Below are the code and all the weights of a small trained network. Each question names an input and a target symbol and asks about switching units off, where a switched-off unit gives its printed mean instead of its output.

import numpy as np


def w(rows, s, z=0):
    codes = np.array(rows[::2]) - 128.0
    scale = np.full(codes.shape[1], s)
    scale[-1] = z or s
    return codes * scale


def f(y):
    return np.maximum(y, 0)


def softmax(a):
    e = np.exp(a - a.max(-1, keepdims=True))
    return e / e.sum(-1, keepdims=True)


def log_softmax(a):
    a = a - a.max(-1, keepdims=True)
    return a - np.log(np.exp(a).sum(-1, keepdims=True))


def net(x, mask):
    ids = ['ΔΘΛΞΨαβγζημπστφω'.index(c) for c in x.split()]
    T = len(ids)
    res = E[ids] + P[:T]
    q, k, v = (res @ M[0].T for M in (Q, K, V))
    z = softmax(np.where(np.tri(T) > 0, q @ k.T / 3**0.5, -1e9)) @ v
    res = res + np.where(mask[0], z, O[0][:, -1]) @ O[0][:, :-1]
    y = f(res @ A[0][:, :-1].T + A[0][:, -1])
    res = res + np.where(mask[1:25], y, B[0][:, -1]) @ B[0][:, :-1]
    return log_softmax(res[-1] @ U[:, :-1].T + U[:, -1])


Q, K, V, O, A, B = {}, {}, {}, {}, {}, {}
E = w([
[176,115,181],'Δ',
[126,13,136],'Θ',
[152,76,41],'Λ',
[168,122,173],'Ξ',
[116,220,115],'Ψ',
[100,54,90],'α',
[170,124,173],'β',
[176,113,181],'γ',
[3,231,189],'ζ',
[110,117,223],'η',
[103,244,104],'μ',
[152,82,51],'π',
[160,144,163],'σ',
[19,34,125],'τ',
[123,210,124],'φ',
[123,163,51],'ω',
],0.015)
P = w([
[111,1,147],'0',
[122,64,142],'1',
[123,97,145],'2',
[116,121,140],'3',
[116,127,143],'4',
[116,133,143],'5',
[109,149,139],'6',
[118,140,148],'7',
[118,138,148],'8',
[127,130,150],'9',
],0.0056)
Q[0] = w([
[196,107,5],'h0',
[152,142,97],'h0',
[200,141,113],'h0',
],0.023)
K[0] = w([
[254,76,42],'h0',
[144,89,81],'h0',
[140,128,26],'h0',
],0.019)
V[0] = w([
[96,146,156],'h0',
[191,135,174],'h0',
[11,152,191],'h0',
],0.011)
O[0] = w([
[79,144,152,157],'h0',
[104,2,183,59],'h0',
[29,232,174,253],'h0',
],0.0084,0.0047)
A[0] = w([
[215,179,200,156],'n0',
[101,84,202,70],'n1',
[167,121,161,68],'n2',
[79,51,86,181],'n3',
[151,170,82,168],'n4',
[182,73,238,147],'n5',
[68,50,52,91],'n6',
[196,147,53,36],'n7',
[38,9,102,135],'n8',
[240,182,235,154],'n9',
[80,109,117,136],'n10',
[97,113,130,100],'n11',
[72,53,57,102],'n12',
[110,175,123,91],'n13',
[151,189,246,57],'n14',
[255,193,116,178],'n15',
[101,54,199,140],'n16',
[166,183,174,2],'n17',
[69,82,95,82],'n18',
[56,81,114,119],'n19',
[243,191,155,112],'n20',
[134,166,64,107],'n21',
[118,149,126,109],'n22',
[211,140,92,104],'n23',
],0.01,0.005)
B[0] = w([
[74,171,87,182],'n0',
[52,79,138,185],'n1',
[144,162,103,133],'n2',
[196,151,67,198],'n3',
[97,48,141,211],'n4',
[138,5,64,187],'n5',
[97,149,75,184],'n6',
[81,105,237,197],'n7',
[204,171,208,213],'n8',
[43,152,152,196],'n9',
[135,112,121,184],'n10',
[122,151,119,159],'n11',
[99,152,75,185],'n12',
[169,118,141,204],'n13',
[184,36,143,254],'n14',
[98,185,56,233],'n15',
[115,72,111,201],'n16',
[198,251,112,159],'n17',
[128,175,179,163],'n18',
[151,185,103,196],'n19',
[185,188,78,173],'n20',
[74,119,148,195],'n21',
[143,116,128,164],'n22',
[99,133,232,189],'n23',
],0.018,0.0066)
U = w([
[169,103,223,254],'Δ',
[70,122,246,127],'Θ',
[152,78,131,87],'Λ',
[133,234,149,107],'Ξ',
[156,59,108,76],'Ψ',
[147,82,130,53],'α',
[139,97,147,56],'β',
[185,97,192,76],'γ',
[133,100,155,62],'ζ',
[192,93,88,224],'η',
[1,137,79,171],'μ',
[154,71,121,91],'π',
[146,82,138,79],'σ',
[179,143,38,97],'τ',
[136,98,150,66],'φ',
[93,50,207,94],'ω',
],0.0081,0.0085)

Each question gives the input, a string of symbols that net reads in full, and the target symbol t.
The units are the heads (3 rows each of Q, K, V and O) and the neurons (one row each of A and B). Each row of codes is followed by its name. A weight is (code - 128) times the scale printed after its matrix; where a second scale follows, it is the last column's (O, A, B and U).
mask holds one flag per unit, heads first, then neurons. A switched-off unit (its flag False) gives its mean, the last column of its rows in O or B, instead of its output. The means were averaged over made-up inputs and are rounded, as every weight is.
A unit's drop is (log p(t) with every unit on - log p(t) with that unit switched off) / (log p(t) with every unit on - log p(t) with every unit switched off).
The circuit of an input: a set's keep is (log p(t) with only the set's units on - log p(t) with every unit switched off) / (log p(t) with every unit on - log p(t) with every unit switched off). Starting from the 12 units with the biggest drops (on a tie, the unit counted first), units are removed one at a time, each time the one whose removal leaves the highest keep (on an exact tie, the one counted first), for as long as the keep stays at least 0.8.
units of the circuit, in order: the units of the circuit, biggest drop first
most important unit: the unit with the biggest drop
k most important neurons: the k neurons with the biggest drops, biggest first
drop of u: that unit's drop, to one decimal
input ω ω φ, target μ: most important unit -> n8
input β τ Θ, target η: units of the circuit, in order -> n3, h0, n7
input ω β γ ω γ, target μ: 2 most important neurons -> n9, n0
input τ ω β Θ ζ Ψ, target Δ: 2 most important neurons -> n14, n13
input τ τ σ α ω ω γ Δ, target μ: 3 most important neurons -> n9, n8, n0
input Δ ω Ξ γ, target μ: 3 most important neurons -> n9, n0, n14
input τ ω σ, target μ: 2 most important neurons -> n9, n8
input η ω Δ, target μ: 2 most important neurons -> n9, n0
input μ β ζ β ω Θ τ Δ η Ψ, target Δ: 3 most important neurons -> n14, n15, n13
input τ π ω β Δ η τ, target Ξ: units of the circuit, in order -> n8, n19, n14
input η ω τ Ψ γ τ β, target Ξ: 2 most important neurons -> n17, n5
input ω ω τ ω β, target μ: 3 most important neurons -> n9, n8, n0
input ω γ τ σ, target Ξ: 2 most important neurons -> n17, n5
input μ ω ω τ Θ, target η: units of the circuit, in order -> n7, n3
input Λ η Ξ, target ω: most important unit -> h0
input γ α τ φ Λ σ τ ω η, target ω: 2 most important neurons -> n14, n1
input γ ω φ ω Ξ, target μ: 3 most important neurons -> n9, n0, n8
input Ξ ω ω η γ, target ω: units of the circuit, in order -> h0, n15, n9, n5
input σ τ η φ γ ζ μ, target Δ: 4 most important neurons -> n14, n13, n15, n17
input ω γ Δ γ α, target τ: most important unit -> n3
input ω η β Δ, target ω: drop of n15 -> 0.5
input ζ Θ ω ω γ ω φ, target Δ: drop of n14 -> 1.7
input β ω τ β τ τ π γ, target Ξ: drop of h0 -> 1.2
